Facts:
dutik(Z113, Z175); dutik(Z123, Z607); dutik(Z131, Z17); dutik(Z132, Z42); dutik(Z145, Z287)
dutik(Z152, Z659); dutik(Z176, Z219); dutik(Z182, Z496); dutik(Z191, Z313); dutik(Z266, Z390)
dutik(Z275, Z210); dutik(Z313, Z948); dutik(Z340, Z606); dutik(Z363, Z932); dutik(Z373, Z919)
dutik(Z38, Z565); dutik(Z390, Z691); dutik(Z392, Z150); dutik(Z428, Z169); dutik(Z471, Z633)
dutik(Z485, Z165); dutik(Z488, Z579); dutik(Z496, Z377); dutik(Z505, Z616); dutik(Z552, Z555)
dutik(Z557, Z672); dutik(Z559, Z858); dutik(Z560, Z867); dutik(Z561, Z513); dutik(Z565, Z921)
dutik(Z59, Z557); dutik(Z594, Z560); dutik(Z60, Z182); dutik(Z609, Z650); dutik(Z638, Z483)
dutik(Z641, Z748); dutik(Z653, Z297); dutik(Z659, Z670); dutik(Z672, Z696); dutik(Z709, Z131)
dutik(Z720, Z638); dutik(Z737, Z337); dutik(Z748, Z38); dutik(Z772, Z116); dutik(Z778, Z311)
dutik(Z787, Z340); dutik(Z799, Z808); dutik(Z808, Z787); dutik(Z85, Z609); dutik(Z858, Z443)
dutik(Z867, Z60); dutik(Z902, Z505); dutik(Z919, Z113); dutik(Z92, Z641); dutik(Z921, Z653)
dutik(Z932, Z561); dutik(Z948, Z133); dutik(Z965, Z373); dostom(Z104, Z691); dostom(Z113, Z432)
dostom(Z116, Z902); dostom(Z120, Z547); dostom(Z123, Z65); dostom(Z126, Z861); dostom(Z131, Z419)
dostom(Z132, Z85); dostom(Z133, Z606); dostom(Z141, Z809); dostom(Z144, Z85); dostom(Z145, Z380)
dostom(Z150, Z390); dostom(Z152, Z366); dostom(Z165, Z772); dostom(Z169, Z921); dostom(Z17, Z772)
dostom(Z172, Z653); dostom(Z175, Z696); dostom(Z176, Z541); dostom(Z178, Z366); dostom(Z182, Z940)
dostom(Z191, Z126); dostom(Z207, Z126); dostom(Z209, Z808); dostom(Z210, Z808); dostom(Z219, Z366)
dostom(Z223, Z778); dostom(Z227, Z152); dostom(Z230, Z419); dostom(Z231, Z87); dostom(Z235, Z778)
dostom(Z239, Z376); dostom(Z266, Z787); dostom(Z275, Z772); dostom(Z28, Z547); dostom(Z281, Z861)
dostom(Z287, Z778); dostom(Z289, Z366); dostom(Z296, Z766); dostom(Z297, Z760); dostom(Z311, Z921)
dostom(Z313, Z131); dostom(Z326, Z289); dostom(Z337, Z799); dostom(Z339, Z366); dostom(Z340, Z419)
dostom(Z35, Z838); dostom(Z361, Z861); dostom(Z363, Z766); dostom(Z373, Z419); dostom(Z377, Z289)
dostom(Z378, Z766); dostom(Z38, Z778); dostom(Z390, Z432); dostom(Z392, Z921); dostom(Z393, Z65)
dostom(Z417, Z85); dostom(Z42, Z432); dostom(Z428, Z799); dostom(Z429, Z799); dostom(Z431, Z787)
dostom(Z443, Z653); dostom(Z445, Z380); dostom(Z446, Z606); dostom(Z447, Z940); dostom(Z454, Z696)
dostom(Z462, Z533); dostom(Z471, Z533); dostom(Z483, Z778); dostom(Z485, Z772); dostom(Z488, Z126)
dostom(Z492, Z838); dostom(Z496, Z867); dostom(Z497, Z940); dostom(Z5, Z766); dostom(Z505, Z760)
dostom(Z513, Z809); dostom(Z519, Z85); dostom(Z533, Z419); dostom(Z540, Z85); dostom(Z547, Z541)
dostom(Z552, Z778); dostom(Z555, Z787); dostom(Z557, Z696); dostom(Z559, Z126); dostom(Z560, Z809)
dostom(Z561, Z760); dostom(Z565, Z867); dostom(Z567, Z766); dostom(Z568, Z87); dostom(Z570, Z65)
dostom(Z579, Z230); dostom(Z59, Z787); dostom(Z594, Z87); dostom(Z60, Z87); dostom(Z606, Z376)
dostom(Z607, Z653); dostom(Z609, Z87); dostom(Z612, Z861); dostom(Z616, Z799); dostom(Z63, Z376)
dostom(Z633, Z419); dostom(Z638, Z940); dostom(Z641, Z87); dostom(Z65, Z541); dostom(Z650, Z867)
dostom(Z653, Z940); dostom(Z658, Z390); dostom(Z659, Z533); dostom(Z670, Z65); dostom(Z671, Z809)
dostom(Z672, Z380); dostom(Z674, Z419); dostom(Z680, Z766); dostom(Z682, Z787); dostom(Z691, Z541)
dostom(Z692, Z760); dostom(Z696, Z380); dostom(Z7, Z390); dostom(Z709, Z653); dostom(Z720, Z85)
dostom(Z735, Z230); dostom(Z737, Z432); dostom(Z739, Z921); dostom(Z748, Z921); dostom(Z752, Z152)
dostom(Z76, Z376); dostom(Z760, Z432); dostom(Z766, Z940); dostom(Z77, Z131); dostom(Z772, Z265)
dostom(Z773, Z760); dostom(Z779, Z902); dostom(Z787, Z861); dostom(Z799, Z366); dostom(Z804, Z380)
dostom(Z808, Z778); dostom(Z809, Z940); dostom(Z838, Z376); dostom(Z85, Z265); dostom(Z858, Z533)
dostom(Z866, Z902); dostom(Z867, Z861); dostom(Z87, Z541); dostom(Z886, Z691); dostom(Z901, Z838)
dostom(Z902, Z432); dostom(Z903, Z390); dostom(Z904, Z152); dostom(Z916, Z230); dostom(Z919, Z867)
dostom(Z92, Z547); dostom(Z921, Z419); dostom(Z926, Z902); dostom(Z928, Z867); dostom(Z932, Z787)
dostom(Z936, Z653); dostom(Z948, Z799); dostom(Z965, Z85); dostom(Z973, Z289); dostom(Z978, Z772)
dostom(Z979, Z131); dostom(Z987, Z126); dostom(Z993, Z772); dadek(Z126, Z638); dadek(Z141, Z779)
dadek(Z144, Z281); dadek(Z169, Z172); dadek(Z172, Z559); dadek(Z182, Z766); dadek(Z191, Z311)
dadek(Z209, Z131); dadek(Z210, Z485); dadek(Z223, Z150); dadek(Z227, Z380); dadek(Z230, Z231)
dadek(Z265, Z339); dadek(Z275, Z496); dadek(Z281, Z209); dadek(Z287, Z59); dadek(Z311, Z223)
dadek(Z313, Z752); dadek(Z326, Z92); dadek(Z337, Z207); dadek(Z35, Z417); dadek(Z363, Z799)
dadek(Z378, Z393); dadek(Z38, Z378); dadek(Z380, Z902); dadek(Z390, Z337); dadek(Z392, Z38)
dadek(Z393, Z658); dadek(Z417, Z210); dadek(Z42, Z340); dadek(Z428, Z557); dadek(Z431, Z178)
dadek(Z483, Z568); dadek(Z496, Z141); dadek(Z497, Z313); dadek(Z540, Z390); dadek(Z559, Z492)
dadek(Z561, Z446); dadek(Z567, Z5); dadek(Z568, Z28); dadek(Z594, Z978); dadek(Z612, Z488)
dadek(Z63, Z866); dadek(Z633, Z431); dadek(Z65, Z363); dadek(Z650, Z77); dadek(Z653, Z42)
dadek(Z658, Z275); dadek(Z671, Z919); dadek(Z674, Z680); dadek(Z680, Z773); dadek(Z696, Z65)
dadek(Z735, Z808); dadek(Z739, Z165); dadek(Z76, Z838); dadek(Z772, Z35); dadek(Z773, Z144)
dadek(Z804, Z540); dadek(Z808, Z921); dadek(Z85, Z787); dadek(Z858, Z497); dadek(Z866, Z653)
dadek(Z886, Z735); dadek(Z902, Z760); dadek(Z904, Z7); dadek(Z919, Z87); dadek(Z921, Z63)
dadek(Z932, Z696); dadek(Z936, Z227); dadek(Z965, Z85)

Known rows:
[-1 0 -6 -5 -5 0 -2 2 -7 15 -7 13 -8 3 -13 0 -4 -2 4 4 5 -1 0 6 -5 -1 6 -4 -14 -5 3 -5 -1 -16 8 -3 5 2 -4 -1 1 11 12 4]: Z680
[2 8 8 2 -3 3 3 16 -4 -10 4 -11 6 13 1 0 0 -2 3 -1 2 -3 -3 6 3 4 3 5 6 -11 -1 15 1 1 -4 -8 4 -6 -6 -8 1 4 2 5]: Z739
[-1 5 9 -5 -2 6 10 17 -6 -7 0 -21 13 15 2 1 9 -10 -1 3 -5 0 -3 13 -2 3 -7 9 3 -43 -2 13 7 5 -5 1 6 -5 3 5 2 5 -1 3]: Z921
[-2 -6 0 0 7 0 0 1 2 -2 -1 -1 6 -9 1 0 3 -3 0 2 -1 7 1 1 -1 1 -8 0 1 -19 2 -8 2 8 -1 7 -4 4 4 9 1 -5 -4 -2]: Z760
[3 -1 1 0 -5 -2 -3 2 -2 0 -5 3 -2 -5 -5 0 1 0 0 1 0 -1 1 -4 2 1 5 3 2 2 1 -6 -1 -2 -4 -5 -5 -1 2 -3 -1 -3 0 0]: Z145
[-3 5 1 -8 10 -5 -11 7 -8 -8 1 0 1 -8 9 6 1 -4 0 -4 3 8 4 -6 2 4 6 1 2 31 -8 -12 -2 -12 8 -17 -12 8 -2 -12 8 4 -13 -1]: Z737
[4 -1 -5 -5 -6 -3 2 -9 3 -3 -10 -7 -14 -4 3 7 8 2 -2 -3 -12 -8 1 -13 1 2 9 -1 4 17 -4 3 -4 -2 0 -4 -2 -6 6 -11 -1 -7 -3 -4]: Z266
[3 8 8 3 -3 3 3 17 -2 -12 4 -9 6 11 -1 -1 -1 -2 2 -1 0 -3 -4 5 3 3 3 4 7 -12 0 15 1 0 -4 -6 5 -5 -5 -5 -1 5 2 5]: Z858
[0 4 2 2 0 -1 0 2 7 7 5 0 -2 -15 1 -4 -5 6 1 -2 3 -1 -1 -4 5 -2 0 -1 3 2 1 -1 -2 1 1 -6 0 -1 -4 -2 1 5 -1 1]: Z417
[1 -1 -6 0 -3 -1 2 -16 3 -1 -3 -7 -8 3 6 6 6 4 -3 -4 -9 -10 0 -8 1 0 7 -3 2 17 -4 11 -3 -1 0 1 1 -6 3 -7 -4 -5 0 -3]: Z987
[-2 -7 1 0 9 0 1 1 3 0 -2 -2 7 -10 2 -1 4 -4 -2 3 -2 10 2 2 -3 1 -11 0 0 -24 3 -9 3 12 1 11 -5 7 6 13 2 -6 -3 -2]: Z541
[0 -2 0 1 -1 -1 -3 -1 0 -2 1 3 1 1 0 0 -1 0 0 0 2 -1 0 0 1 0 3 0 2 8 0 -1 -1 0 -1 0 -1 0 0 -2 0 0 -1 -1]: Z239
[-2 -5 0 -2 6 2 2 2 0 -2 -4 -5 6 -1 -1 2 7 -4 1 3 -4 5 1 3 -4 4 -6 -1 -2 -26 0 -4 3 7 0 8 -1 1 6 8 1 -5 -2 -1]: Z376
[-2 3 6 8 -2 2 3 7 -1 -11 7 -6 7 24 9 0 -1 -1 3 0 7 -6 -3 9 0 3 1 2 10 1 1 8 3 8 -7 3 6 -9 -6 -13 0 1 3 3]: Z579
[-2 4 -1 -2 2 -1 3 -2 -3 -1 4 1 -4 4 12 -6 -6 2 -3 -2 6 2 -2 1 -1 -8 -6 2 7 21 2 -2 -2 0 3 2 7 0 -3 -3 6 6 -6 -1]: Z42
[-3 -6 -3 6 9 0 -5 -8 0 1 6 4 7 -2 8 -8 -5 3 -4 -2 6 4 0 3 3 -7 -5 -1 3 14 4 0 -3 5 -1 8 -2 3 -1 4 1 -3 -5 -1]: Z670
[1 1 0 1 0 0 1 1 1 3 2 -1 -2 -3 1 -2 -3 2 0 -1 0 2 0 -1 1 -3 -2 1 0 4 0 -1 -1 0 2 -2 1 1 -1 2 0 2 1 1]: Z326
[1 1 -7 0 2 1 7 -14 3 1 -1 -12 -13 8 15 3 3 7 -2 -4 -7 -7 -2 -7 -1 -3 1 -5 3 21 -3 12 -4 3 7 4 9 -9 1 -9 -1 -2 -1 -2]: Z650
[0 -2 1 3 4 -2 -3 -2 2 -1 2 5 2 -9 5 -3 -4 1 -2 -1 4 6 2 -3 2 -4 -3 2 4 10 2 -8 -1 4 -1 3 -6 6 1 4 1 -3 -3 -3]: Z570
[2 2 -5 0 -1 1 4 -10 3 3 -1 -10 -9 -2 7 4 3 5 -2 -4 -10 -6 0 -7 2 -1 3 -2 -1 11 -4 12 -3 -2 4 -2 3 -5 1 -3 -3 -3 0 -1]: Z612
[1 9 8 0 -5 3 3 14 -6 -9 3 -12 6 13 2 -1 1 -3 0 -1 1 -4 -3 6 2 1 1 7 6 -7 -2 12 2 -1 -4 -8 5 -5 -4 -6 1 6 0 4]: Z735

Rows:
No name comes twice in this set of rows, the named rows included.
[-1 3 2 1 2 0 1 3 6 6 3 -2 -2 -10 -1 -2 -2 4 2 -1 0 -1 -1 -2 4 -1 -1 -1 0 -6 0 1 -1 1 1 -5 2 -1 -2 2 0 5 -1 1] : Z35
[3 0 4 -6 1 0 4 10 -2 4 -8 -8 -4 -15 -2 0 3 -1 1 4 -4 9 1 -3 -2 2 -7 3 1 -24 1 -11 1 4 1 -2 -3 2 6 8 3 -4 -2 0] : Z85
[8 4 6 -2 -2 -3 -3 1 -1 2 -1 3 -10 -5 -5 -7 -6 4 1 -2 -4 6 1 -5 1 1 1 7 0 10 -2 -3 -2 -4 0 -5 -4 1 0 -7 1 -3 -1 3] : Z275
[5 1 5 1 6 -2 -1 -4 3 2 4 4 -5 -7 2 -8 -8 5 0 -3 -2 11 1 -2 1 -3 -7 5 -2 10 -1 -2 0 3 3 5 -3 7 0 2 1 -3 -2 1] : Z393
[-2 -2 -1 7 2 -1 -1 -7 2 -2 6 8 2 4 7 -4 -6 4 -2 -2 7 -1 -1 1 1 -5 -2 0 5 21 3 0 -2 5 -2 7 1 2 -4 -2 0 1 -1 -2] : Z297
[-1 1 -2 3 2 1 2 -4 0 3 5 -1 -2 5 6 -4 -5 4 0 -1 4 -1 -2 2 0 -4 -4 -2 1 9 1 5 -2 1 2 2 6 -3 -3 1 1 3 -1 1] : Z287
[1 -8 -1 -5 5 2 -2 5 -3 3 -9 -8 7 -11 -8 0 9 -5 0 4 -7 5 2 2 -1 3 -4 2 -5 -35 1 -4 1 4 -3 3 -7 2 8 12 0 -9 -4 1] : Z152
[0 -2 -6 -9 -7 0 -8 1 -7 7 -11 18 -4 -3 -25 -3 1 -3 2 5 2 -4 1 1 -3 3 8 -3 -11 -4 1 -12 -2 -19 -2 -8 -1 0 -1 1 -1 4 0 3] : Z709
[3 1 2 -3 -4 -4 -3 5 -3 -5 -6 5 -6 -8 -2 -2 -2 0 -1 0 3 2 1 -6 1 1 4 4 8 14 2 -14 -3 -3 -3 -7 -5 0 0 -9 4 -3 -4 -1] : Z132
[2 5 6 3 -2 2 2 15 -4 -9 2 -11 4 11 3 1 -1 -2 2 0 1 -2 -3 5 2 2 4 4 5 -10 0 13 0 0 -1 -6 3 -4 -5 -7 1 5 4 4] : Z674
[0 -1 -2 6 0 1 3 -5 -4 13 3 -5 -3 7 8 -6 -5 7 1 0 5 -3 -1 5 1 -6 -6 -1 -1 3 2 4 -1 5 -2 2 5 -7 -2 -1 0 -1 3 2] : Z483
[1 5 10 0 -4 -2 10 8 8 13 1 -5 -3 -14 3 10 0 0 5 3 -1 7 4 -4 -3 5 -8 3 -1 -22 -2 -18 9 10 5 -2 -3 5 7 6 0 -1 9 -2] : Z772
[-1 -7 -7 -5 5 1 5 -11 2 1 -6 -17 -4 2 9 10 14 -2 -1 -1 -16 -4 1 -4 -3 4 -1 -5 -3 -14 -6 8 1 8 5 9 1 -4 9 0 -2 -10 -2 -4] : Z867
[3 2 5 3 -9 -4 0 2 3 5 -2 5 -6 -8 -1 2 -3 2 2 1 4 -1 3 -6 2 2 3 4 6 11 2 -16 1 2 -5 -6 -6 0 2 -8 0 -2 3 -2] : Z485

The same elements again, as new rows of numbers:
Known rows:
[-42 -16 -5 -16 4 -11 -12 -11 -14 15 27 11 17 -6]: Z928
[-15 -10 -22 -2 5 20 9 -11 -5 -7 22 13 1 3]: Z561
[-15 -20 1 2 15 20 14 -12 9 10 23 11 6 14]: Z297
[-16 -12 0 -5 4 4 5 -6 -1 -10 16 15 3 7]: Z752
[-13 -13 -23 6 8 15 2 -17 -5 -7 19 15 -2 0]: Z35
[-15 1 -5 -7 4 -6 2 7 -8 -22 15 17 -1 -11]: Z552
[-34 -14 -7 -18 1 -9 -7 -12 -16 27 24 13 11 -9]: Z565
[-11 -6 -6 0 9 11 7 -5 0 -3 20 19 4 4]: Z570
[-9 -12 -16 0 5 16 8 -11 0 -20 8 8 -4 11]: Z671
[-12 -3 -7 -1 8 8 8 -3 3 -2 21 17 5 6]: Z779
[-14 -26 3 5 26 9 21 3 0 6 16 -5 -2 -1]: Z219
[-13 -4 -11 -4 0 19 -17 -15 -6 -13 24 -15 -17 12]: Z65
[-38 -10 -9 -11 9 -4 -9 -12 -14 22 32 15 18 -11]: Z682
[0 -13 -22 2 4 15 9 -11 -3 -10 7 9 -10 7]: Z497
[-10 -10 -1 -5 8 6 14 -4 -2 0 11 13 -6 -4]: Z609
[-21 -17 7 1 16 23 14 -19 13 13 15 12 -1 6]: Z150
[7 4 -1 -15 -3 26 -1 6 -6 -4 26 -1 -14 29]: Z131
[-6 -8 -1 -8 -8 18 12 -9 7 -14 13 24 -3 20]: Z373
[-13 11 -5 -7 2 6 2 -4 -3 -10 15 27 -3 -14]: Z145
[-28 -3 -18 -26 -16 -12 -14 -6 -27 16 33 28 15 -6]: Z488
[2 -17 -15 -13 11 5 4 -35 -5 -20 21 3 4 -1]: Z417

Rows:
No name comes twice in this set of rows, the named rows included.
[-1 7 -6 16 18 -25 -28 3 -3 -21 -6 19 16 6] : Z737
[-36 5 -17 -17 8 9 -29 -16 -19 22 34 -16 4 -2] : Z126
[-1 10 -18 10 3 21 -30 -3 -11 -2 12 -18 21 21] : Z808
[-7 15 -18 -4 1 19 10 -15 4 -22 1 24 -16 -8] : Z392
[-44 -2 -36 -11 15 -11 -8 -17 -3 20 21 2 19 -6] : Z496
[-29 -1 -4 -10 7 -15 -46 -6 -17 18 30 -11 22 17] : Z787
[-15 2 -1 -5 10 -4 7 9 -8 -25 13 12 -6 -19] : Z176
[12 -10 -7 14 6 2 -3 4 0 -8 4 17 14 25] : Z340
[0 -28 -17 33 32 -8 -17 -18 2 5 -7 -3 12 19] : Z337
[-2 -7 0 11 20 13 -23 -3 5 11 26 -11 13 37] : Z606
[-37 -31 -3 -7 20 -7 3 -7 -14 32 29 -4 16 -8] : Z555
[-50 -30 -13 -12 17 3 -1 -25 -10 22 20 -8 12 -5] : Z650

